[-1  6  6 -1  6 45 -1  6]  tepu
[ -2 -10   6   2 -10   2  14 -10]  somis
[-18  -2   7 -26  11  15 -10 -18]  Lemi
[-11 -26   7 -26  11  15 -10  -9]  zem
[ 17  14   4  53  -8 -49  19  11]  mube
howmany somis: [-10] | 3
howmany somis: [2] | 2
howmany tepu: [-1] | 3

[-10  24 -14  -6 -20 -33  38] : Nevu
[-32  -5 -12 -32 -12 -33  32] : fufi
[-10 -10 -14 -10 -10 -42 -10] : vemu
howmany vemu: [-10] | 5
howmany fufi: [-32] | 2
howmany fufi: [-4] | 0
howmany fufi: [32] | 1
howmany fufi: [-13] | 0
howmany fufi: [-31] | 0

[-13 -36 -21  25 -35  -3   9 -23 -12   6] -> mugu
[-17 -16 -16   9 -26  10  15   7 -15   4] -> kuz
[-18  -7 -10  15  15   8  14  15 -16  -1] -> Pon
[-25  22 -18  17 -32   1   0  -5 -10  10] -> dupu
[-16 -16 -10  15 -16  15  15 -13 -16  -1] -> Nafu
[-17 -16 -16   9 -26  10   1   7 -15   4] -> buv
[-31   3 -26  -1 -40  14  11  10  -7  -1] -> sagin
[ -1   1 -37  14 -20  -2  14  -5  -5   8] -> Lar
[ -7  11   0  24 -39 -21  10   6   6  17] -> domid
[ -9   9 -14   7 -26  15  -1  -3   1  12] -> zilud
howmany Pon: [15] | 3
howmany Nafu: [15] | 3

[-17  33 -17  28   8  13 -19] = zafur
[ 46   3  29  20  52  49 -21] = tozal
[  5 -18  29   2  25  -7  20] = Nuni
[23 43 20 20 43 20 20] = peba
[ 23  43 -30  20  36  -6   4] = petoz
[  4 -10  -8 -14 -13 -24 -11] = nezud
[ -8  -8  33  -8 -11 -11 -27] = zugik
[ 11   5  -7 -36 -22  -8  10] = kabig
[ 11   5 -22 -36 -22  -8  19] = vila
[-30  13  24  13 -22  37  27] = nop
[ 46   3  29  20 -37  23   4] = sapa
howmany zugik: [-8] | 3
howmany peba: [20] | 4

[ 16  17  32  25  31  31  30  27  21  13  18  23  20  13  39  19  26  21
  29  39  39  15  31  35  35  18  13  32  25  27  27  15  23  16  11  31
 -37  16  11  44  23 -53] = Sof
[ 15  17  32  34  31   8  30  27  21  13  18  23  20  15  32  19  26  21
  29  39  33  15  31  35  35  18  13  32  25  27  27  15  29 -51  11 -14
 -37  16  11  44  25 -53] = Geger
[ 16  17  32  25  31   8  30  27  21  35  18  23  20  13  27  19  26  21
  29  39  33  15  31  35  11  18  13  32  30  27  27  11  12 -51  11 -13
  11  16  11  44  25 -53] = sarit
howmany Sof: [30] | 1
howmany Sof: [23] | 3
howmany Sof: [15] | 2
howmany Sof: [16] | 3
howmany sarit: [11] | 5
howmany sarit: [10] | 0

[-21  15  -6  -3  34  40  31  -8   0] = sebat
[-25 -12 -21 -21  48  47 -16 -12 -13] = Nudu
[ 27 -24  -3  -3 -24  -3  -3  -3 -24] = zib
howmany Nudu: [-14] | 0
howmany Nudu: [-12] | 2
howmany zib: [-24] | 3

[ 18  -1 -47   7   5   8 -21   2 -20  -7  25  26 -11  -1   5 -11  18 -19
 -20  21  10 -12  20  24   8  12   1   2   7  13  13  20 -20 -10  12   2
  13   2 -46  -5 -18  14 -14   0  -1 -12  18  17   7   8  13 -18 -25]  fufo
[ 18  -1 -47  -8   5  -1 -23 -29 -10  -7  25  26 -11  -1   5 -11 -19 -19
 -23  -4  10 -12  20  24   8  12   1   7   7   1   9  20 -20 -10  12   2
 -10  -2 -46  -5 -24  14 -14   0 -18 -12  18  17   7   2  13 -18 -25]  sasoz
[ 11  -6 -50 -15   7  -8 -20 -21  -7  -8  25  24 -16  -6   1  -8  12 -21
 -22  -6   9 -14  19  19   8  11   8   2   2   4  12  20 -10 -11  16   6
  -5  -2 -52  -7 -18  13 -16   3 -15 -13  16  18  10   8  12 -11 -16]  demu
[ 16   1  -5   4   1  25   5  10  -8  16 -28 -26 -21 -13  10 -24  13  14
  12 -21 -11  22  14   0   6 -10   9 -10   8 -25 -14 -14   0  -1  15  -5
  19  29 -29  21  -2  -6  19  16 -10 -25   1   7 -23 -13  13 -16 -22]  Fike
howmany fufo: [2] | 4
howmany fufo: [13] | 4
howmany fufo: [-20] | 3
howmany sasoz: [20] | 2

[-38  39 -16 -38  52] = Tefem
[-13 -12  -5  25  38] = Nog
[ 9  9 15  9  9] = meku
[ 11  -2  19   3 -13] = kef
[-5 12 22 -1  9] = lon
[ 31  31  18 -32  17] = tuvet
[  0  -7  -2  23 -13] = fal
howmany meku: [9] | 4
howmany Tefem: [39] | 1
howmany tuvet: [17] | 1

[  1   7  -8 -11   5 -10   1   6  23 -37 -19 -16 -22  26  14  26   6 -16
  -8  -6  25  44 -15  12  10  -2] = Koduk
[-16  36 -22  17  38 -10   5 -11  -7 -13  -9 -18 -11 -18 -15 -15  20 -13
  17   1  17   3  -1  15 -16  -9] = Besa
[-17 -17 -17  -2  43  -2   6 -12 -15 -14  -2 -19  -8 -25 -16   4   6 -19
  -2   4  10  -2   2   3 -17 -29] = Tozud
[ 17 -29  24 -11 -34  12  -2   3  -2  33  18   4  19   1  -3 -11 -10  23
  -1   4  17 -38   9  -6   4  17] = Kap
[-16  36 -22  17  38 -10   5 -11  -7 -23  -9 -18 -11 -18 -13  -1   1 -31
   4   3  22  24   0   1 -15 -30] = kima
howmany Tozud: [-17] | 4
howmany Besa: [-14] | 0
howmany Kap: [4] | 3
howmany kima: [25] | 0
howmany Tozud: [-25] | 1

[ 20  -7 -28  19  -3  -8  27  -3 -36  30  -5  35   9   3  47  26   3  16
  13 -19 -19  -7 -14   0  -1 -35  27  14   8 -36   1  13  -9  27  -1] : nobo
[-18  -7   7   9  -5 -11  -8 -13  15 -10 -11  22 -11  25 -11  -6  -7  11
  22  -9 -11 -14  -9 -11  28 -19  18   4  13 -26   4  16 -10 -25  28] : Vava
[-18  -7   7   9  -5  -4  -8  -3  15 -10 -11  -2 -11  25  14  -6  -7  -1
  22  -9 -22 -14  -9 -11  28 -19  18   4  13 -26  11  17 -17 -25 -15] : Bizo
[-14  -7   7   9 -14 -11  -8 -13  -2 -10 -11  22 -11  25  -2  -6  -7 -10
  -2   2 -20 -14 -17 -34  39  -9  -2   0   3  -2 -11  -7  -2 -33 -11] : vef
howmany vef: [-34] | 1
howmany Vava: [-10] | 2
howmany vef: [-2] | 6
howmany vef: [-33] | 1
howmany nobo: [2] | 0
howmany nobo: [27] | 3
howmany Vava: [-19] | 1

[ 36  43  17 -40 -19 -14   7  29 -40  -9  -6   8 -22   6 -19 -40  14  -1] -> Tuzo
[  4  24  32  -6  20   0 -30   8 -19  12  14 -10 -31 -25  -8  16  39   3] -> geg
[ -4  -9  -1  20  16 -19 -13  -5   4  -6  23   6  -9 -24  15  14   1  -6] -> kag
[ 48  30 -15  12  18 -11   8  43 -38  -3   5  35 -13  48 -15 -35  -2 -20] -> nugaf
[-10  -9  -5  -6 -13   7   5 -39  10   1 -10  -8  12   7  -5  -2  -9   1] -> Soru
howmany Tuzo: [-40] | 3
howmany nugaf: [-15] | 2

[ -9  18 -37 -43  -3 -37 -43 -31   6  31  -7 -14 -43  31  18  18 -18  22
  -8   7]  rali
[-4  0 -6 17  2 -4 -8 -7 -2 -7  2  3 -2 -3  2 -5 -3  3  2 -2]  Gep
[ -2   0   3  -6 -17   1  17  -6  -2   0   5  -5 -10  -6  -3   5  -2   7
   0  -3]  pakuf
[  8   9   3   4  10  -2 -11  -2   0  14 -13 -11  -2  -8 -10   9  -3 -16
 -17   9]  Zeloz
[-20  32  -8  -2 -12   5 -20 -31  -6 -41  28   6  -5  -8   6 -32   5  49
  54   3]  zag
howmany zag: [6] | 2
howmany rali: [18] | 3
howmany rali: [31] | 2
howmany Zeloz: [-2] | 3
howmany Zeloz: [-11] | 2
howmany pakuf: [-6] | 3
howmany Zeloz: [-16] | 1

[  2   5 -14 -12   4 -14   4] -> Pegi
[ 17   1 -12 -14   1  17  -3] -> labe
[  0  -3  -4 -10  -4   4  -3] -> fen
[ 6  6  6 13 14 -4  8] -> Fis
[ -3  -6  20  -3  -3  -2 -14] -> pavip
[-21   0   5   3  -9  -3  -1] -> fune
[-10   1  39  14 -10   8   8] -> dez
[ 11   6  -8  -3   2 -20  24] -> Pago
howmany fen: [-3] | 2
howmany pavip: [-3] | 3
howmany labe: [0] | 0

[ 16  16  16  16  29  17 -13  16  12  -6  16]  rula
[-24  -5  -5 -27 -25  47 -13 -24 -24  -5 -43]  bebi
[ 16  -5  16 -27  16  47  16  16   6   6 -27]  bok
howmany rula: [16] | 6
howmany bebi: [-24] | 3
howmany rula: [13] | 0
howmany bok: [16] | 5
howmany bok: [6] | 2
howmany bebi: [-42] | 0
howmany bebi: [-25] | 1

[ -1   2   3   0 -15  -5  -3  11   5 -10 -15   8 -13   9   4 -11 -10 -25
 -10   5 -12  -8  11  15   2 -11 -11   4  -5   3] = fasev
[ -1   5  -4  13 -10  -9   3   9  12  16 -12  11  -9  11   3  -4 -12 -13
 -10  -6  -6  -2   7   4   0   1  -4   7  -5   5] = nabeg
[ 10  13 -12   1  -4 -15  -7  23  22  28 -15  20  -9  25  -8  -6 -12 -26
 -18 -10  -3  -5  18   8   7  18  -1   8   0   1] = Siv
[-16  12   4   3 -15  -3   8  -9   6   8 -25   3  -7   9  -2   7  -6  -3
 -21   2 -21 -13  14   3 -20 -13  21  11 -12 -13] = Vasop
[ -5  -2  -4  -3  -8   4   0  15  10   4   2 -11  -8   0  -2   4  -1  10
  -6   1 -15   4   0  10  -5 -28  -3   6  -8  -7] = nuza
[  4  13 -10 -11  -2 -23 -40  21  29  23 -20  29 -18  38   0 -19 -27 -21
 -15   3 -17 -24  36  -1  14  12 -12  28 -25  12] = kolu
[  8   7 -13  -5  -9 -14 -17  30  26  28 -14  20 -15  27  -2 -10 -20 -25
 -18 -10  -8  -8  25   6  11   6 -13  18  -9  10] = Molad
[ -1   2   3   0 -15  -5  -3  11   5   9 -15   8 -13   9   4 -11 -10  -6
 -10   5 -12  -8  11  15   2 -11 -11   4  -5   3] = lani
[ -6  -2  -9   0  -1  -6   2   8   4   3   3 -10   1  -2  -6   6   0  -4
  -5   1 -20   1   1 -10  -6 -16   2  11   0  -6] = vaf
[-16  12   4 -13 -15  -3   8  14   6   8 -25   3  -7   9  -2   7  -6  -3
 -21  14 -21 -13  14   3 -20 -13  21  11 -12 -13] = Nuzed
[ -6  -2  -9   0  -1   3   2   8   4   3   3 -10   1  -2  -6   6   0  -4
  -5   1  -5   1   1 -10  -6 -16   2  11   0  -6] = pilo
howmany fasev: [-11] | 3
howmany Nuzed: [14] | 3
howmany nuza: [4] | 4
howmany nabeg: [7] | 2

[ -6  19  10 -16  -1  25  10  -1  -2 -17  10  10  10  -1 -16  -8  -1] = liler
[ -6  19  -5 -16 -21  25  -4  13   9 -17  -8  16   9 -15 -16  -8  17] = limu
[-20 -14 -20  28   6  -7 -21  -2  14  -7  -7 -13   2  12  -5 -14  -3] = rus
[ 19  11   2  -6 -33  17  20   3  21 -12   0  20 -14   3 -10  -1  -7] = nesir
[-23   9   2 -21   9   2 -27   2   9   2  -5   5  15   2  -5   9  28] = Tife
[ -6  19  -5 -16  -6  25  -4  13   9 -17  -8  16  10 -15 -16  -8  17] = guri
howmany liler: [-2] | 1
howmany liler: [10] | 5
howmany Tife: [1] | 0
howmany Tife: [2] | 5
howmany Tife: [29] | 0
howmany nesir: [20] | 2
howmany nesir: [0] | 1

[-35 -35  27 -17 -22  -6  10 -20  -6   5 -21 -15   5  -9 -35   5 -24 -12
 -21]  Vaze
[-50  -5 -21 -16 -30 -15 -25 -23 -20 -34  10   1  12 -11 -41  21 -23  28
 -24]  kav
[  6  16   1  -1 -22   4   3   4 -14   8 -40 -34  14 -39   5 -39  -1  -1
   2]  dafur
[  0  -6  -6   0 -11   0   4   0 -16   0   0   0 -16   0 -53   0   0   0
 -16]  bur
howmany dafur: [-39] | 2
howmany bur: [0] | 11
howmany kav: [1] | 1
howmany dafur: [-1] | 3
howmany kav: [0] | 0
howmany Vaze: [28] | 0
howmany Vaze: [-35] | 3

[ 28  12  -8 -29  29  -1 -28  28  16   9  -7   7 -13 -28 -29 -19 -29  20
  29 -28  28 -28  28 -28] -> lun
[  1   0   0  -1   0   0   1   1  -2   0 -47   0   0   1  -1  -1  -1   0
   1   1   1   1   1   1] -> Zopo
[ 1  0 -1 -1 -1  0 -1  1  1  0  0  0  0 -1 -1 -1 -1  0  1  1  1  1  0 -1] -> nal
[ 1  0  0 -1  0  1 -1  1  0  0  0  0  0 -1 -1  0 -1  0  1  1  1  1  1 -1] -> pifad
[-17 -12   8 -17  -9   1  19 -28 -17  -9   7  -7  14  29  19  19  29   1
  19 -29 -29 -28 -29  29] -> dabu
[ 1  1  0 -1  0  0 -1  1  1  1  0  1  0 -1 -1  0 -1  0  1  1  1  1  1 -1] -> Limad
howmany lun: [29] | 2
howmany Zopo: [-1] | 4
howmany dabu: [20] | 0
howmany nal: [-1] | 9

[-54 -21  -1   8  39 -19  35  -1 -43 -37 -29  25  -3  33 -43 -43   2  46
  28  35 -14 -51 -43 -40 -12 -42  -1 -23 -22  40 -13  -1  53 -36 -34  40
 -22  11  39   5  28  -1  17  42 -29   8 -40 -20  36 -16  13 -28  20   5
  16] -> ronap
[-54   2 -12 -39 -55 -44 -41  49  -2 -23 -18 -20 -52  40  48  19 -15 -36
  36  18 -13 -39 -53 -40  42  37 -53 -53 -17  12 -53  28  -5 -34  23 -31
  14  16  51   6  18  42 -47 -41 -10 -24  -9 -45 -39 -15  15  37  35 -30
  27] -> neda
[ 44 -14  43  11 -43  -1  44 -42 -33  -4 -37  -9  -2  15  52 -16  -4  23
  23 -33 -45  22 -16 -16  25 -53  50  -5  30 -24  24  39  28   6  48 -24
  15 -16 -46   7  46  40 -43  26 -26 -17  -9  44  53 -31  -2  33  21 -24
  47] -> zenu
[ 47 -33   7 -48  36 -26  48  41 -52  41  22  25  46  54 -53 -35  55  21
 -47  41  55  18 -48 -39 -52 -10  41  44  41  50 -11  -3 -12  53  41 -31
 -28   1 -22 -26  53   7  11  46 -13  41   0 -16 -17  17 -47 -26 -41 -26
  -8] -> Rez
howmany neda: [-53] | 4
howmany zenu: [-16] | 4
howmany Rez: [-26] | 4
howmany ronap: [-43] | 4

[-22 -35  -6  13 -28] : tuvi
[-16 -41   0   7 -26] : duz
[  4 -34 -34 -34 -34] : bar
[-22 -35   6  13 -24] : Tadi
[-22 -35 -35  13 -35] : suno
howmany suno: [-35] | 3
howmany bar: [-34] | 4
howmany suno: [13] | 1

[  3   0  15  -7   1   3 -23   2   0   9 -16  -7  -4   5   7 -10   4   2
  -4 -14  -1   1  -3   7   3  -3  -5   1 -19   2  -7   7  -7   0  -3   0
  -1  12  -2   2  -3   2  -1   6] = gev
[  3  -4   0 -11   0  -6 -27   5  -9   0 -12  -6   3  18  -5  -8   0   0
 -23  -2  -9 -19 -20  -4  -3   0  22  -1 -23  -3   6  12   0  -7  13 -10
  -6   0   0   6 -15   0  -3  -4] = meluz
[-19  -1  29   6   7   4  41 -14   9  -7   8  -9  -3 -24  27   4   3 -18
  51 -14  14  39  48   3   6 -27 -31  11  22   2  -4 -15 -19   1 -42  30
  -4  -6 -18 -26  14 -13  19   7] = zel
[  3  -7  16  -7   1   3  -7   2  -6   9 -16  -7   0   5  -7   0   4   2
  -4 -15   0   1  -3   8   3   3  -5   1  -7   2  -7   7  -8 -14  -3   0
   3  12  -2   2   0   2  -1   6] = nar
[  0  -1  26  10   5   2  32 -17   4  -3   3 -13   0 -17   0  -1   3 -17
  41 -15  11  28   0   0   2 -26 -34  10  19   2  -7  -9 -20  -5 -34  27
  -5  -3 -17 -23  11  -7  14   0] = nebu
[  3  -7  14  -9   2   0 -25   3  -7   9 -16  -5  -1   7   5 -10   3   3
   0   0  -2  -2  -7   6   3  -2   0   1 -21   1  -5   8  -6 -13  -1  -2
   0   0   0   0  -5   3  -1   4] = maf
[  3  -7  -4 -11   2   2 -27   5   0   8 -16  -2  -3  10   3  -9   3   6
 -12 -11  -4  -6   0   4   2   0   6   0 -23   0  -2  10  -4 -12   3  -4
   0  13   3   4  -8   4  -2   2] = tek
[  0   0  28   7   7   3  40 -15   8  -6   8 -10  -2 -23   0   3   3 -18
  49 -14  13  36  48   4   5 -27 -32  11  22   2  -4 -14 -19   0 -41  30
  -4  -6 -18 -25  14 -12  18   7] = nedub
[  2  -3  -3 -10   1  -2 -26   5  -9   0 -11   7   4   0  -6  -7  -1  10
 -24   0 -10 -21 -22  -6  -4   6  24  -1 -22  -4   8  12   3  -6  15 -10
   1   9  10   6 -16   7  -3  -5] = Netun
[  0   0 -19   1   0  -6 -20   4  -8  -1   0  13   9  24 -15  -3   0  12
 -33  13 -13 -33 -28 -13  -9  13   0  -5 -13  -6  13  11  12   2  26 -16
   0   2  15   9 -18  10  -7 -10] = molum
howmany tek: [0] | 6
howmany nar: [-7] | 7
howmany meluz: [0] | 10

[ 37  10  26  10 -10   9  -1 -10  37   0  -4  -6 -12]  laz
[ 10 -30  -1 -24 -20  12  35 -17   6 -38  17  -8 -22]  fumal
[ 18  18 -11   8  25  18  18  25  -1  25 -12  25  25]  gop
[  3 -10 -13   3   5   5  10  43 -37 -20   2 -19 -23]  gepa
[-45   5  20  34  11   0  -9  -2 -32  20 -10  24  -8]  sezit
[  1  16   1  26 -22  -1 -14  26  -3 -14  26  26   7]  refas
howmany gepa: [2] | 1
howmany gop: [25] | 5
howmany refas: [26] | 4

[  2  -6   3   6  -7 -10 -13   8   0  16  -2   9  -1 -16  -1   9   6   1
  -1] = fozod
[  3  -6   5  -6  -2  -9 -18   6  -6  13  -1   9   0   5  -5  -2   4   5
  -5] = mam
[-14   6  37   1   0 -14 -22 -18  18 -20   1  -4  21 -12   1  19   2  -1
 -14] = tutam
[-14  -1  37   1   0 -14 -22 -18  18 -20   1  -4  21 -12   1  19   2  -1
   7] = zek
[ -1  -2  10  -5  -4 -30 -15 -20  12 -13  11  15  26 -11   7  15 -25 -17
   1] = bezor
[  2  -6   3   5  -8 -10 -13   9   0  16  -1   9  -1   2  -1   8   5   1
  -1] = kimov
[ -6 -15  13  -5  -3 -20 -15 -20  12 -14  10  -3  24 -12   7 -15 -22 -16
   2] = megeb
[  2  -6   3   5  -8 -10 -13   9  -1  16  -1   9  -1   2  -1   8   5   1
  -1] = faket
[  2  -8   4   9  -7 -11 -15   9   0 -15  -3   8  -2   3  -5   8   6   2
  -1] = dapas
[ -1  -8   3   1 -14 -13 -11  13  -2  16  -6   8  -5   2  -1   2   8  -3
   4] = lifad
[-12   4  30  -2  -3 -13 -20 -19  15 -20   6  -1  20 -11   3  16  -3  -3
   7] = tazol
howmany zek: [-1] | 2
howmany bezor: [15] | 2
howmany tutam: [-1] | 1
howmany megeb: [-15] | 3
howmany dapas: [-16] | 0
howmany mam: [-2] | 2

[  2  10  -1  -2   2   9  10  -1 -13   3  10   0  -1] -> dusu
[ 0 -1  4  3 -3 -5  9 -7  0 15  0 -2  0] -> tof
[  2   2  -1  -2   2   1  10   9 -13   3  45  -4 -15] -> pes
[  2   2  -2   2  19   6   9 -10 -23 -13 -14   9   7] -> pelur
howmany pelur: [-14] | 1
howmany tof: [0] | 4
howmany pelur: [-13] | 1
howmany dusu: [10] | 3
howmany pelur: [3] | 0

[ 22   4 -11  22  -7  46 -21  22  16 -20  -8  46] = zevum
[-13  -8  -5  -2  -5  42 -18   9  16 -16   6  31] = Buna
[ -2  -2  15 -27  14 -32  34   8  16  -2  -8  -2] = vas
[-29 -21  -6   9 -20 -23 -26 -21  16 -27 -17 -23] = Pamep
[20  7 15 -8 37 21 23 -5 16 17 -5 21] = romu
[-13  -8  -5  -2  -5  42   3  38  16  23 -13  42] = tef
howmany zevum: [21] | 0
howmany vas: [-2] | 4
howmany Pamep: [16] | 1
howmany romu: [-4] | 0

